Here is a tiny trained network, its code and every weight. The questions are about switching its units off for an input and a target symbol, where a switched-off unit gives its printed mean instead of its output.

import numpy as np


def w(rows, s, z=0):
    codes = np.array(rows[::2]) - 128.0
    scale = np.full(codes.shape[1], s)
    scale[-1] = z or s
    return codes * scale


def f(y):
    return y / 2 * (1 + np.tanh(0.7978845608 * (y + 0.044715 * y**3)))


def softmax(a):
    e = np.exp(a - a.max(-1, keepdims=True))
    return e / e.sum(-1, keepdims=True)


def log_softmax(a):
    a = a - a.max(-1, keepdims=True)
    return a - np.log(np.exp(a).sum(-1, keepdims=True))


def net(x, mask):
    ids = ['αγζθμτ'.index(c) for c in x.split()]
    T = len(ids)
    res = E[ids] + P[:T]
    u = 0
    for l in range(2):
        q, k, v = (res @ M[l].T for M in (Q, K, V))
        z = softmax(np.where(np.tri(T) > 0, q @ k.T / 2**0.5, -1e9)) @ v
        res = res + np.where(mask[u], z, O[l][:, -1]) @ O[l][:, :-1]
        u += 1
        y = f(res @ A[l][:, :-1].T + A[l][:, -1])
        res = res + np.where(mask[u : u + 12], y, B[l][:, -1]) @ B[l][:, :-1]
        u += 12
    return log_softmax(res[-1] @ U[:, :-1].T + U[:, -1])


Q, K, V, O, A, B = {}, {}, {}, {}, {}, {}
E = w([
[84,177,83,88,63,108,35,77,118],'α',
[86,190,99,93,165,167,129,71,55],'γ',
[184,154,167,93,95,141,211,21,97],'ζ',
[47,193,154,95,94,167,142,82,171],'θ',
[89,135,180,54,162,122,188,98,243],'μ',
[103,172,211,162,251,103,74,202,155],'τ',
],0.015)
P = w([
[185,89,61,103,114,129,139,200,113],'0',
[152,56,107,120,100,133,149,199,83],'1',
[151,88,116,67,141,149,114,162,119],'2',
[112,82,128,95,95,94,164,181,73],'3',
[144,110,125,80,149,145,94,129,125],'4',
[87,107,152,86,108,68,154,147,82],'5',
[160,132,117,100,160,147,96,106,140],'6',
[82,147,182,89,126,56,132,112,99],'7',
[179,148,91,132,157,156,104,92,159],'8',
[94,197,172,119,140,53,123,78,108],'9',
[211,162,56,154,151,179,115,99,181],'10',
[109,228,118,157,133,77,136,54,144],'11',
[228,150,29,184,122,202,109,113,223],'12',
[249,211,112,119,113,134,154,92,217],'13',
],0.018)
Q[0] = w([
[88,62,168,251,70,124,153,149,97],'0.h1',
[170,94,81,147,157,182,104,132,175],'0.h1',
],0.011)
K[0] = w([
[163,63,117,116,169,112,109,245,105],'0.h1',
[182,178,85,76,150,161,131,133,191],'0.h1',
],0.012)
V[0] = w([
[46,207,178,119,123,234,200,185,227],'0.h1',
[1,137,22,108,164,140,42,187,99],'0.h1',
],0.0043)
O[0] = w([
[156,72,8,84,164,49,84,88,118,121],'0.h1',
[240,142,233,141,128,120,191,145,113,255],'0.h1',
],0.012,0.0032)
A[0] = w([
[129,8,130,121,162,120,221,121,160,46],'0.n1',
[138,134,141,181,14,43,55,173,61,3],'0.n2',
[133,64,87,60,75,83,76,116,43,182],'0.n3',
[82,185,149,187,128,165,145,112,188,186],'0.n4',
[189,200,103,183,136,149,112,164,67,55],'0.n5',
[112,118,105,83,168,89,163,171,78,78],'0.n6',
[174,110,69,125,102,166,133,164,93,211],'0.n7',
[70,18,164,111,179,138,160,181,209,151],'0.n8',
[177,138,162,95,228,156,177,98,221,206],'0.n9',
[102,194,161,146,160,127,3,135,129,128],'0.n10',
[143,31,175,177,177,138,84,185,100,86],'0.n11',
[152,145,105,168,112,134,113,100,215,82],'0.n12',
],0.0067,0.0055)
B[0] = w([
[99,154,184,162,76,147,110,162,202,121],'0.n1',
[77,88,100,109,137,128,180,94,219,133],'0.n2',
[119,48,107,101,153,127,169,85,123,174],'0.n3',
[140,153,93,120,181,132,111,122,134,174],'0.n4',
[153,135,144,164,103,115,108,130,171,158],'0.n5',
[120,134,108,104,118,126,122,158,105,136],'0.n6',
[172,93,134,154,110,150,82,157,130,188],'0.n7',
[93,128,140,137,108,77,2,146,149,139],'0.n8',
[127,154,88,124,95,99,50,137,133,254],'0.n9',
[136,108,110,122,126,133,136,66,106,182],'0.n10',
[93,160,87,110,130,146,94,126,36,131],'0.n11',
[117,172,93,136,133,165,169,192,110,155],'0.n12',
],0.01,0.0071)
Q[1] = w([
[72,18,141,199,90,118,182,254,107],'1.h1',
[73,150,197,69,163,54,165,111,108],'1.h1',
],0.0084)
K[1] = w([
[146,39,117,142,87,214,123,218,130],'1.h1',
[35,42,253,21,69,116,145,182,37],'1.h1',
],0.0072)
V[1] = w([
[69,141,142,115,195,34,15,230,161],'1.h1',
[138,135,112,170,223,141,134,182,2],'1.h1',
],0.0067)
O[1] = w([
[210,84,92,183,253,105,238,132,163,249],'1.h1',
[121,101,171,132,118,78,79,1,240,247],'1.h1',
],0.0095,0.0011)
A[1] = w([
[19,163,128,137,132,156,43,178,89,54],'1.n1',
[163,37,65,78,166,108,89,83,87,101],'1.n2',
[152,34,156,137,90,74,136,144,96,141],'1.n3',
[97,137,157,126,68,115,2,74,200,130],'1.n4',
[214,122,114,98,164,151,178,118,90,122],'1.n5',
[148,90,151,138,169,176,236,98,182,171],'1.n6',
[184,103,142,156,164,160,251,112,152,1],'1.n7',
[132,207,185,115,96,202,126,98,162,140],'1.n8',
[92,122,125,190,152,51,139,184,86,144],'1.n9',
[23,48,67,120,137,219,65,76,94,66],'1.n10',
[141,210,148,104,177,190,206,233,55,158],'1.n11',
[66,94,152,202,75,74,145,91,167,162],'1.n12',
],0.0099,0.012)
B[1] = w([
[145,126,223,95,106,155,249,189,254,154],'1.n1',
[135,177,174,146,66,98,145,102,123,194],'1.n2',
[175,189,68,120,148,121,128,101,121,153],'1.n3',
[75,71,116,156,203,161,112,205,93,252],'1.n4',
[73,60,115,147,167,124,119,137,87,197],'1.n5',
[178,78,150,97,130,100,155,115,193,192],'1.n6',
[87,203,131,50,57,202,76,144,141,172],'1.n7',
[114,56,152,162,119,168,127,129,183,218],'1.n8',
[137,128,129,117,62,208,118,75,60,150],'1.n9',
[174,210,170,51,168,82,214,221,145,158],'1.n10',
[120,139,90,215,88,67,151,165,143,190],'1.n11',
[168,91,101,141,104,158,80,72,133,149],'1.n12',
],0.0095,0.015)
U = w([
[108,210,156,166,27,127,122,138,231,113],'α',
[83,112,100,102,128,215,84,131,152,189],'γ',
[120,151,108,77,169,194,219,170,174,3],'ζ',
[126,253,71,13,61,130,70,138,111,239],'θ',
[142,80,55,143,174,136,253,164,110,46],'μ',
[202,111,110,90,139,140,173,93,239,116],'τ',
],0.0052,0.0057)

Each question gives the input, a string of symbols that net reads in full, and the target symbol t.
The units are the heads (2 rows each of Q, K, V and O) and the neurons (one row each of A and B). Each row of codes is followed by its name. A weight is (code - 128) times the scale printed after its matrix; where a second scale follows, it is the last column's (O, A, B and U).
mask holds one flag per unit, layer by layer, with each layer's heads first. A switched-off unit (its flag False) gives its mean, the last column of its rows in O or B, instead of its output. The means were averaged over made-up inputs and are rounded, as every weight is.
A unit's drop is (log p(t) with every unit on - log p(t) with that unit switched off) / (log p(t) with every unit on - log p(t) with every unit switched off).
most important unit: the unit with the biggest drop
k most important neurons: the k neurons with the biggest drops, biggest first
top k neurons in layer l: the k neurons of layer l with the biggest drops, biggest first
input α γ τ γ α, target τ: 4 most important neurons => 0.n8, 1.n6, 0.n11, 0.n9
input α θ ζ, target θ: most important neuron => 0.n3
input μ γ γ γ α μ, target γ: 4 most important neurons => 0.n9, 0.n1, 1.n4, 0.n4
input τ γ θ θ γ τ γ θ γ θ α α, target θ: 2 most important neurons => 1.n8, 1.n4
input γ γ θ α ζ τ α θ μ α μ ζ γ, target μ: 2 most important neurons => 0.n9, 1.n5
input μ θ α γ γ γ γ τ θ τ γ ζ θ τ, target ζ: top 2 neurons in layer 0 => 0.n7, 0.n9
input θ θ θ γ θ γ θ γ γ μ γ θ, target μ: 2 most important neurons => 1.n5, 1.n11
input γ τ τ γ γ θ, target γ: 2 most important neurons => 0.n9, 0.n4
input γ θ γ μ γ τ, target μ: top 3 neurons in layer 0 => 0.n1, 0.n3, 0.n4
input γ μ γ γ θ μ ζ γ ζ γ μ τ, target γ: 3 most important neurons => 1.n4, 0.n7, 0.n9
input γ τ α τ γ γ γ γ τ α θ, target τ: 2 most important neurons => 0.n9, 0.n4
input α θ θ α, target θ: top 3 neurons in layer 1 => 1.n4, 1.n8, 1.n3
input α α ζ α γ τ, target α: top 4 neurons in layer 0 => 0.n9, 0.n3, 0.n2, 0.n4
input α μ α γ τ μ θ γ α γ γ μ, target γ: most important unit => 1.n4
input α μ θ θ, target μ: top 2 neurons in layer 0 => 0.n8, 0.n1
input θ θ τ γ α μ γ γ, target μ: top 2 neurons in layer 1 => 1.n11, 1.n5
input α γ μ ζ γ α α γ τ, target τ: top 2 neurons in layer 0 => 0.n9, 0.n4
input γ α τ α α α θ α τ μ θ, target τ: 2 most important neurons => 1.n6, 0.n10
input γ α γ θ μ, target μ: 2 most important neurons => 0.n9, 1.n5
input γ γ α γ τ α γ ζ, target α: most important unit => 1.h1
input γ α α θ α γ γ γ γ α γ γ, target α: top 2 neurons in layer 0 => 0.n7, 0.n2
input ζ γ γ μ α τ γ γ, target τ: top 2 neurons in layer 0 => 0.n11, 0.n8
